[-205  220   42  -20 -103  -93  226  -97   83   86  -49  -22  101   59
   78  -52 -193  326  108  251 -117   29  347  104  -85  -59 -262  116
  170 -138  136   -5   81  108  -28  -11  122]	z_559
[-202 -187  -81 -343 -295  218 -422  531 -378 -238  -48   31 -356   40
   10  -11 -215   85  -47  190  -95  137   97  -46  251 -146   77  436
 -217   69 -104 -194  377  328   55   73 -110]	z_866
[ 137  137  -71  -89   43 -134  -38   73  101 -108  189 -157  161  -91
  449  -28   -8   -3 -330   50   71   59   -8  220 -221  149 -223   57
  194  121 -307 -199   97 -115  -37   39  -61]	z_686
[ -59  -34   10   20  -22  133 -305 -198  115   83   38   23  -73  -76
  177  -21   64  -17 -391   93 -153   -7  -75  -62 -130  -51  158 -217
 -103  108   48  -30  125  -93  -17  -58  -75]	z_780
[ -47 -240 -360 -122   26  145   42 -295  149   35  130   42  -31  -52
   51   82   75   53 -298   17  133   18 -261 -197   82   31  260  -82
  134  -73  -96   26  -96 -103  -23 -204  -68]	z_686
[-213 -165  266  255  -43  152 -789  -10  258  -97  -82   47 -206  -15
  397   58  135 -219  -63  156   19   53 -123 -130  310   24 -298   90
 -601  247  -36  -31   58  261 -346  269 -404]	z_605
[ -69    7 -273   -9  -13  -75  122 -420  239  206  169  164  137  -57
  -76   28  164   25 -185 -114  132 -157  -58   13 -102   72   53 -262
  244 -231   23  162 -112 -221   85 -209   -6]	z_605
[  31    4 -332   82   17  159  305  -67  121   -4  235   83  299  113
    5   52 -286  128  -59 -182  170  -11   40  171  200  244 -171 -176
  196 -193  -12   90   27  -12  -85   84   71]	z_686
[-131  108  222   -5 -215   72 -299 -146 -377 -127   99  176   56 -245
   11  147  -85   30   84 -168   10  271 -232 -308  216 -339  -81  -68
 -265  329   35  257  175  257   31  118  -84]	z_605
[ -51  168  402   66 -130  -19 -188  -44 -337 -117   19   46   27 -162
   99  -45  -67  -94 -115  -66 -148  -17   63 -122 -150 -291  -91   65
 -172  153  -61   91   30   55   64  123  -86]	z_739
[-101    6 -108 -303 -102  -48  250   52  -98   63  133 -223  -46   77
  503   -5 -173  279  241  212   44  -98  101  161 -221  135 -202  315
  271  108 -285 -125  146 -314  160   90  159]	z_637
[-110  -39  -48   17  -27   84 -219 -203   84   93   32  -10  -43  -84
  316   35  163  -49 -343   65  -91  -30 -127  -61 -173  -70   83 -211
 -112  222   -4  -37   99  -38   39  -20  -73]	z_780
[ -53   -8   72  104  -46  157 -189 -273   25   58  -16   29 -105  -66
  192    6   42 -113 -358   11 -177   -2 -161 -209 -114  -79  149 -236
 -120  232  -12  121   29   -9  -52  -74 -169]	z_605
[-106  -81  -19  114  107  -29   22  165 -117  -27 -233   86 -291   32
  167  126  364   64 -241 -139  -98  164  267 -206  165   94  297 -454
 -388  321  -94 -211   38  365 -418  253  -30]	z_637
[ 134 -163  -73 -337 -118  -31  106  146 -292  -27  138 -128  159  100
   62 -166 -587  206   17  421  -67   99  -62  113  -69   24 -330   19
  247 -113 -417  -20  167 -277  -47   25  -17]	z_559
[-252 -254   79  291  -12   46  -65 -258  110 -130 -118  -75 -425   26
  217  -64   75 -130 -129  151 -168 -132 -157 -292 -202   78  163  239
 -170  159  247  -93 -130  307  -16 -214 -116]	z_686
[ -22 -139  285 -121   -5  -36   71  207 -105  -19 -102 -168  -44  -73
  116 -115  188  -48 -198  -85  -17   18   35 -220  218 -579  161  143
   19  269  -58   59    7   56 -173  -86 -217]	z_686
[  70   22 -145   44  -13 -170  140 -158  186 -160  151 -178   50   75
  319  -69 -119 -124 -130   82  113 -105  -56  108 -453  337 -174  155
  292  -22 -262  -96    5  -85   89   -1  -74]	z_637
[ -64  -47  -74  130  -52  120 -302 -229  146  109   80   22  -91  -96
  343    4  146   -5 -481  107 -149  -18 -149 -113 -165  -77  221 -160
 -137  248  -62   17   91   20  -25 -104  -87]	z_605
[ -88   20  -78   56  -16   90  -30 -273  128   99   45    6   -7 -109
  282   51  128   48 -413   46 -134   51 -132 -141 -187  -90  180 -174
  -26  224   45   -1   77  -65   30 -113  -47]	z_739
[  62  194  269  -53 -212   33 -468  313 -221 -155  335  100  -90 -156
  152   67   43  294 -125  -36  -36  235   -9  149  165  -23   20  320
 -114  100  312  -78  288  272  115  240   27]	z_866
[-172  105  105 -478  -94   62 -358  151   15  273   -2  166 -214  108
   98  -20 -258  380  -20  201  -41 -110   75  270  388 -161 -382  144
  309 -130    2   34  180 -245 -254 -279  -40]	z_559
[-119  207  179 -289 -212  -86 -143 -194 -249   12   15   53  -50   43
  428   -7 -291  -22 -308  325 -214 -127 -112  128 -179 -207 -448   -9
  -62  222 -418   51   42 -205 -148   24 -346]	z_780
[  27  180  220  -29 -150   28 -173  -72 -215  -60   41  129   83 -185
  158  -27 -124   -4 -115   26  -62   70  148   14  -78 -240  -93  192
 -136  152 -116   93   53   81   43   17  -79]	z_637
[-221    3  177  -31 -344   15 -662  316 -353 -211  -29   88 -499  -60
  125   94   47  -62   73  362    2  -37 -303  163  230 -340 -271  453
 -603  199  -39 -332 -139  899   57   20 -152]	z_739
[  16  148  -66 -502  164   92 -344  283   14   48 -188  243  327  115
 -189    4 -237  411  176  169  147  188  594  540  584 -134 -237  148
  101 -173    3  -54  294 -203 -126  196  -16]	z_605
[-265 -242 -273  411  -54   33  783 -556  247  108  -24   28   81  150
  273   24  -46  138 -205  106  -86 -230   54 -230 -306  232   20 -186
  100 -279 -127  235 -283 -166 -127 -179  -39]	z_686
[ -32 -147 -117 -226  -81  -40 -194  -30  140  217  269  108 -141    4
  185  -55 -212  395 -303  259  -83  -50  -98   48  156 -146  -68   55
  239  -96 -150 -104  120 -273 -187 -208    1]	z_559
[ -11  174  204   -8 -176   42  -19   12 -245  -77   17   50  -10 -128
  177    3 -110   29 -105   15  -55   61  147  -41  -61 -201  -74  136
 -162  130 -138   45   23  198    9   74  -52]	z_637
[ -23   62  145  -61   88   96 -362 -126  103 -260   36  136   54 -167
 -147  115  -98   79  -46   70  138  243 -140  -19  118  -84   56  173
 -200   41  142 -139   59  109   55    4  -64]	z_739
[ -79 -158 -279  315    6  -26  206   -3  112   50   85  117 -105  131
  -86   67   63   16 -331 -119   94 -137 -277 -127   31   80   43 -363
   10 -160  -42   21 -126  274  -90  -50   -6]	z_637
[  82  162  210  -34  -86   43  -29  -20 -235  -97   43   76  152 -135
  113  -12 -197  141 -146  -11  -55  110   64    0 -101 -212  -53  155
  -55  139  -21  125  107  109   87   31   17]	z_605
[   2  109   86  -35 -155  127   93  207 -218 -305  -35   28 -144  -16
  -80   11 -181  227 -143  248  -25  225 -168  -31  -86   19   65  440
 -100    1  209  -66   10  628  204  -61  -17]	z_426
[-406  -61  248  112  -30   12 -133 -202 -117   27 -374   16 -295   -4
  244  133  148 -116  -74   70 -229  -53   87 -414  310  -69 -184 -410
 -278  191 -108   93 -161  212 -456   44 -383]	z_426
[  44  -62 -101  405  125  -55  484 -229  197   18   37   74  272   -7
   66  -90   76  -47 -326 -159  -20 -177  -85   15 -341  205  -71 -268
   44 -139  -24  134 -214  -86 -127 -123   31]	z_637
[ -37 -186 -203   77  -61 -193  420  270   -4   19  -38 -216  -18  207
  361 -111 -128  209 -472  288 -271 -120  -46   64 -657  243 -240 -286
  152 -144 -447 -264  113  -66 -206  -48  170]	z_559
[ -64   -6  -28  165  -68   88 -112 -213   98   96   46   19 -105  -61
  287   -6  130   37 -421   60 -209  -43  -80 -109 -288   24  211 -166
  -92  135   42    4   68   -6   23 -120  -21]	z_426
[ 115   94  -59   69   -1 -166   49   32  149 -197  219 -153  152  -25
  389  -87  -17   45 -151   45  115   50   90  210 -330  180  -94  204
  173   83 -271 -173  126   -2    4   82   37]	z_559
[ 148 -136 -354 -249 -232  -25  202   85  -47  -17  269  -52  325   24
   49  -83 -428  280    8  290   46  245   35  202 -188   15  -23   78
  123   91 -185  -62  386   16  132  -10  146]	z_637
[ -10  -65 -289   94  172   56  391 -227  250  237   45  -45  -61  -34
   34   68  337 -157  -70 -196   54 -127 -218 -169  -92  246   -7 -377
   92 -183  -46  -94 -377 -232  -51  -22  105]	z_559
[ 190  -96 -361  212  154  213  274 -596  514  216   -7   45  450 -172
  101  -75  -55  -38 -367  -84 -183 -152   42  -24 -228  -66   98 -149
   68 -189    5  141 -136 -520  -49 -227   66]	z_559
[  99   -4   11  130   -3 -160   76   74  -30 -200  163 -107  121   32
  315 -144 -179   50 -167  206   73  -95  143  186 -393  302  -65  126
  154  113 -329  -88  104   87  103  136  -28]	z_637
[ 118 -265 -516   92  105   80   82 -575  773   98  217   -7  468 -150
  -28   34  -66  119 -281  -56  159   35 -152   -2 -176    3   12 -187
   48 -343  192 -171  -20 -159   11 -197  173]	z_426
[-104 -162  -19 -447 -167 -194  208    8 -430  -95   10 -195   11  256
   72   93 -422   67  166   16  -61   -8  -55  -63 -174  -82 -344 -191
  376  -58 -276  -32  188 -245  -36  102   -8]	z_866
[  87  159  -40  130   34 -252  207   62   42 -196  189  -86  137 -129
  279  -82  167 -104 -414  -96  109  139 -201  -17 -359   82  -63    3
  144  176 -346  -77  -18   98 -114  -88  -56]	z_637
[ 101  216  154  105   52 -116  -31   -3  -61 -265  148  -24  114  -39
  395  -62 -102  -66 -405   82   19   99  -38   85 -316   97 -161   98
   33  213 -337  -59   67  -17  -43  149 -194]	z_559
[  17  -23  -36  204  -52 -167   44 -167  164 -205  204  -49  229  -36
  352 -176 -114 -133 -227  165   88   29  -12  101 -359   13 -181  176
   28  130 -416  -99  -16   41  -46    0 -157]	z_739
[-121  107  262 -331 -265 -105  -15  -53 -218  -65   -4 -229 -254   59
  416 -118 -288  179 -272  451 -281 -165 -183   10 -648   26 -386  319
  135  -80 -167 -102   86 -180   62  -77  -66]	z_637
[  34 -178 -253  166   29  105  -90 -236  100  -64  393   61  177 -149
 -233  -30  -90  -63  -26 -127  -18   36 -172  -60   83  246  206 -114
  248 -388    5   36  -33 -543  145 -156   21]	z_426
[ -71  244  -71 -619   62  -42  122 -280  172  135   24 -174   30   35
  586  101  -10  309 -280   76  224   -8 -125  154  343 -255 -413   14
  309   76 -308   -3  -92 -310 -431  -91 -250]	z_605
[-129   25 -248 -189  175  -69  244 -124  337  131   52  -46  151   28
  222  158  151  249 -197 -142  212   64  123   87  207 -210 -108    2
  254 -191   75 -166  -28 -275 -133  -76   49]	z_637
[  97  166  -86   60   12  -60   30   97  210 -156  283 -166  201  -30
  508   27  -87   52 -283  -39  110  129   20  168 -276  248 -169  130
   16  252 -131 -219  242  107  -38  193   72]	z_739
[ -45   92  -34  -49 -135 -124 -391 -149  213 -202  333  -31   97  -98
  319 -113   56 -166 -268   64  195  189 -160  118 -301  -98 -155  177
   11  182 -170 -241  163  141   92   24 -179]	z_426
[ -42  421  740  214  131  -13 -361 -112  -22 -160 -278  240 -160  -28
 -122   96   59  181  130   61 -199   14  250   -5  223  -36  -26  195
 -452   60  339  104 -155  233 -289  335 -115]	z_780
[ -14  100  100   90  -27 -163  -46   52   58 -160  139  -97   -8  -26
  383  -39  128  -43 -226   -2   48   26  -57   42 -318   93  -74   24
   10  253 -267 -124  115   42    7  156 -105]	z_605
[ -14  -94 -127  233   88  203  155 -426  198  154   72    0   38  215
  158  101 -187 -111  -15 -100    2 -266  266  -70  169  388  -98 -326
  170 -364  -64  191 -236 -355 -170  227 -129]	z_559
[-127  223  201 -185  224  106   89 -254  -36   54 -140    2 -272  -66
   29  112    8  159   94 -146   40   47  187 -222  255  242   73  -16
   97   -4  405   48  -68 -128  -57  -15   20]	z_739
[ -72    5   -8   20  -35  113 -140  -59   26  100  -34    4 -186  -73
  245   34  101   63 -421   68 -169  -40  -67  -96 -115  -91  185 -198
 -118  161   -4  -55  107    4   12  -80  -51]	z_866
[-133   71   15 -167 -109  -76  187 -258  -99  207  -20   23   39   59
  340    4 -201  203  130  236 -129 -186  174    6  -10  121 -296 -195
  176   60 -453  181   14 -465 -127  157 -135]	z_739
[  29  -61  -52  127  -28   95  -82 -261  147    7   39  -63   29  -68
  273  -20   16   37 -406  123 -144  -22  -83  -71 -301  -14  216 -128
  -79  143    4    2  103  -19   53  -48  -46]	z_866
[ -31  -56  -31   45  -45  131 -127 -302   56   42   78  -37   -3 -114
  241   21   57  -30 -342   49  -97  -48 -182 -120 -204   -9  136 -207
  -77  186   44   35   51  -27   64  -44  -71]	z_686
[ -80  -22   -2  151  -43   90  -74 -180   50   21   58   14 -100  -91
  209  -39   65   13 -406   56 -146  -40 -133 -120 -205 -103  184 -140
  -94  188   46   -7   77   66   28 -124  -47]	z_559
[-103 -230 -425  173   18   77   29 -148  305   90  155  103   49    2
   18   19 -172  172  -79   35   94   71  -59 -188  101  -14   86 -112
   14 -130 -271  -64   74  -59  -61  -52  141]	z_605
[-140  148  287  228   35 -143 -160 -175 -246 -222 -343   77 -254  -72
   99  210  297   27  -62 -162 -210   79  -90 -203 -111 -205  -23 -197
 -435  116  152  -99  -37  145  -41  291  -81]	z_637
[  45 -109  -74   77  -30 -181   43  -80  288 -135  150  -75   81   74
  369  -65 -115   54 -186  115  157  -30   60  130 -312  188 -219   25
   98   61 -289 -216   79  138  -97  108  -62]	z_686
[ -65   14  -17  110   -7   75 -144 -223  179   45   22  -35  -85  -89
  369   23  134   16 -476   36 -133   14 -125 -122 -222  -64  144 -114
 -114  186   44  -29  107  -29  -34  -91  -79]	z_866
[ -17  -39 -292 -443 -107   54  -71  170  187  167   56  -13  122  160
  435   73 -374  528 -356  460  -64   81   41  328 -185   31 -289  127
   91   71 -116 -179  486 -130  -75  -48  117]	z_559
[-148  266  290 -237  -63  200 -288  261 -428 -167  -97  103 -221  -90
  -18   26 -235  141   27  144  -29  291  352  -69  460   30  -69  129
 -301   91  -37  -31   84  380 -229  153 -107]	z_605
[-117   10   63  128   13   76 -126 -244   37   37  -90   65 -170 -109
  281    9  171   40 -452   75 -149    0 -145 -152 -184 -143  169 -213
 -188  208   -4  -19   13   58  -33 -108  -90]	z_780
[ -20  -37  -51  110   37  137 -133 -236  121   53    5   -8  -96  -97
  232   44   42   28 -444   58 -157    9 -133 -182 -121  -61  236 -119
 -134  169   48   -3   38    3  -19 -121  -44]	z_605
